Here is a tiny trained network, its code and every weight. The questions are about switching its units off for an input and a class, where a switched-off unit gives its printed mean instead of its output.

import numpy as np


def w(rows, s, z=0):
    codes = np.array(rows[::2]) - 128.0
    scale = np.full(codes.shape[1], s)
    scale[-1] = z or s
    return codes * scale


def f(y):
    return np.maximum(y, 0)


def log_softmax(a):
    a = a - a.max(-1, keepdims=True)
    return a - np.log(np.exp(a).sum(-1, keepdims=True))


def net(x, mask):
    res = np.array(x, float).reshape(1, 7) / 4 @ E
    y = f(res @ A[0][:, :-1].T + A[0][:, -1])
    res = res + np.where(mask, y, B[0][:, -1]) @ B[0][:, :-1]
    return log_softmax(res[-1] @ U[:, :-1].T + U[:, -1])


A, B = {}, {}
E = w([
[103,201,89,195,102,130,90,124,199,166,170],'x0',
[179,112,139,12,91,91,135,103,182,96,150],'x1',
[115,180,139,193,158,135,184,157,76,187,156],'x2',
[156,68,87,136,130,99,176,139,2,196,121],'x3',
[192,228,38,76,104,155,41,214,142,67,97],'x4',
[175,107,229,160,97,45,122,185,140,62,48],'x5',
[168,223,202,180,76,121,219,60,151,133,225],'x6',
],0.0094)
A[0] = w([
[99,62,176,157,149,129,165,151,143,118,116,107],'n1',
[190,108,50,84,118,65,120,222,92,113,79,121],'n2',
[131,133,124,190,132,125,204,133,128,219,183,91],'n3',
[128,147,18,83,203,164,84,117,121,138,82,129],'n4',
[57,99,2,129,177,106,58,190,118,155,62,50],'n5',
[99,167,210,235,181,106,167,168,98,145,26,6],'n6',
[143,192,126,148,57,117,80,173,191,59,154,77],'n7',
[101,166,83,143,156,177,166,92,97,205,224,159],'n8',
[122,176,176,132,91,136,100,105,174,127,135,1],'n9',
[139,192,92,137,100,186,88,67,169,94,179,197],'n10',
[122,157,20,98,191,167,68,140,133,106,86,173],'n11',
[82,42,207,108,125,114,199,25,189,148,161,63],'n12',
[146,193,113,107,167,125,110,143,176,96,155,67],'n13',
[82,165,90,199,110,125,184,88,97,235,235,97],'n14',
[117,145,99,223,126,120,169,96,102,251,216,90],'n15',
[94,116,212,249,130,127,193,150,115,190,143,170],'n16',
[142,198,138,166,88,99,95,156,239,110,177,115],'n17',
[201,116,215,96,117,93,172,138,89,122,26,139],'n18',
[155,104,58,141,177,180,18,166,106,194,52,18],'n19',
[155,91,186,139,138,113,146,66,112,178,174,154],'n20',
[110,125,111,97,181,232,106,98,103,128,136,67],'n21',
],0.0079,0.0043)
B[0] = w([
[115,113,146,129,184,67,186,133,171,100,142,173],'n1',
[193,65,82,126,4,145,108,162,110,141,84,227],'n2',
[160,128,144,158,192,168,84,97,83,189,101,212],'n3',
[85,108,113,87,68,183,197,178,138,183,129,232],'n4',
[73,16,107,142,83,194,57,190,167,228,51,240],'n5',
[126,150,181,254,159,51,228,247,84,81,115,203],'n6',
[146,138,116,214,29,181,80,56,182,61,140,212],'n7',
[133,157,58,70,184,248,183,73,80,192,131,237],'n8',
[101,155,126,166,92,77,126,104,196,114,117,159],'n9',
[155,229,159,120,106,116,199,142,217,157,207,223],'n10',
[53,77,77,135,45,189,224,178,189,163,156,249],'n11',
[57,115,166,47,205,56,47,19,166,101,155,219],'n12',
[125,162,169,118,21,136,125,156,140,113,162,180],'n13',
[234,215,61,118,230,254,16,47,39,216,120,253],'n14',
[203,169,73,146,234,192,76,82,48,192,48,247],'n15',
[70,157,157,226,251,114,189,126,63,92,39,247],'n16',
[129,250,153,186,84,131,32,100,188,134,132,217],'n17',
[202,83,148,115,114,1,108,133,63,62,175,200],'n18',
[55,69,73,178,78,141,103,164,103,160,56,222],'n19',
[110,79,121,70,195,108,37,112,115,144,51,197],'n20',
[85,91,130,99,180,141,238,118,122,166,179,181],'n21',
],0.006,0.013)
U = w([
[83,71,180,49,179,54,122,60,183,123,150,154],'0',
[81,181,103,81,114,191,253,174,172,177,228,107],'1',
[147,234,140,199,54,143,114,140,234,132,161,252],'2',
[254,54,110,62,47,91,156,177,66,86,132,53],'3',
[157,171,104,163,206,178,133,97,73,227,120,98],'4',
[65,40,90,151,66,167,137,235,143,210,85,135],'5',
[124,112,192,234,187,59,172,198,78,105,99,114],'6',
],0.0083,0.0019)

Each question gives the input, the list of numbers given to net, and the class t.
The units are the neurons (one row each of A and B). Each row of codes is followed by its name. A weight is (code - 128) times the scale printed after its matrix; where a second scale follows, it is the last column's (A, B and U).
mask holds one flag per neuron, in row order. A switched-off neuron (its flag False) gives its mean, the last column of its row in B, instead of its output. The means were averaged over made-up inputs and are rounded, as every weight is.
A unit's drop is (log p(t) with every unit on - log p(t) with that unit switched off) / (log p(t) with every unit on - log p(t) with every unit switched off).
The circuit of an input: a set's keep is (log p(t) with only the set's units on - log p(t) with every unit switched off) / (log p(t) with every unit on - log p(t) with every unit switched off). Starting from the 12 units with the biggest drops (on a tie, the unit counted first), units are removed one at a time, each time the one whose removal leaves the highest keep (on an exact tie, the one counted first), for as long as the keep stays at least 0.8.
circuit, biggest first: the units of the circuit, biggest drop first
k most important neurons: the k neurons with the biggest drops, biggest first
drop when u is switched off: that unit's drop, to one decimal
input [8,-2,-2,-5,-6,3,-4], class 2: circuit, biggest first => (n17; n15)
input [6,0,-4,-7,-6,-3,1], class 2: 2 most important neurons => (n17; n10)
input [3,-8,5,0,5,5,-1], class 6: circuit, biggest first => (n6)
input [-7,-3,-2,-6,0,8,-6], class 3: 3 most important neurons => (n18; n16; n2)
input [-1,0,-2,-1,-1,7,-3], class 3: circuit, biggest first => (n16; n18)
input [-2,-4,-4,5,-6,7,-8], class 6: 2 most important neurons => (n6; n18)
input [2,-7,4,8,4,1,-2], class 5: 3 most important neurons => (n5; n19; n2)
input [-3,-5,-6,-1,8,-3,3], class 2: 3 most important neurons => (n10; n7; n8)
input [3,-2,-7,-3,6,6,-3], class 2: 3 most important neurons => (n7; n17; n20)
input [0,-1,-3,2,2,5,4], class 3: 3 most important neurons => (n18; n16; n10)
input [2,-6,-7,8,0,4,0], class 6: 2 most important neurons => (n11; n4)
input [6,-8,-7,-5,0,-5,-1], class 2: drop when n7 is switched off => 0.3
input [-2,8,1,-3,0,0,4], class 2: drop when n17 is switched off => 0.3
input [1,3,-4,-1,-7,-2,2], class 0: drop when n12 is switched off => 0.5
input [-5,3,-4,-1,-8,7,1], class 0: circuit, biggest first => (n12)
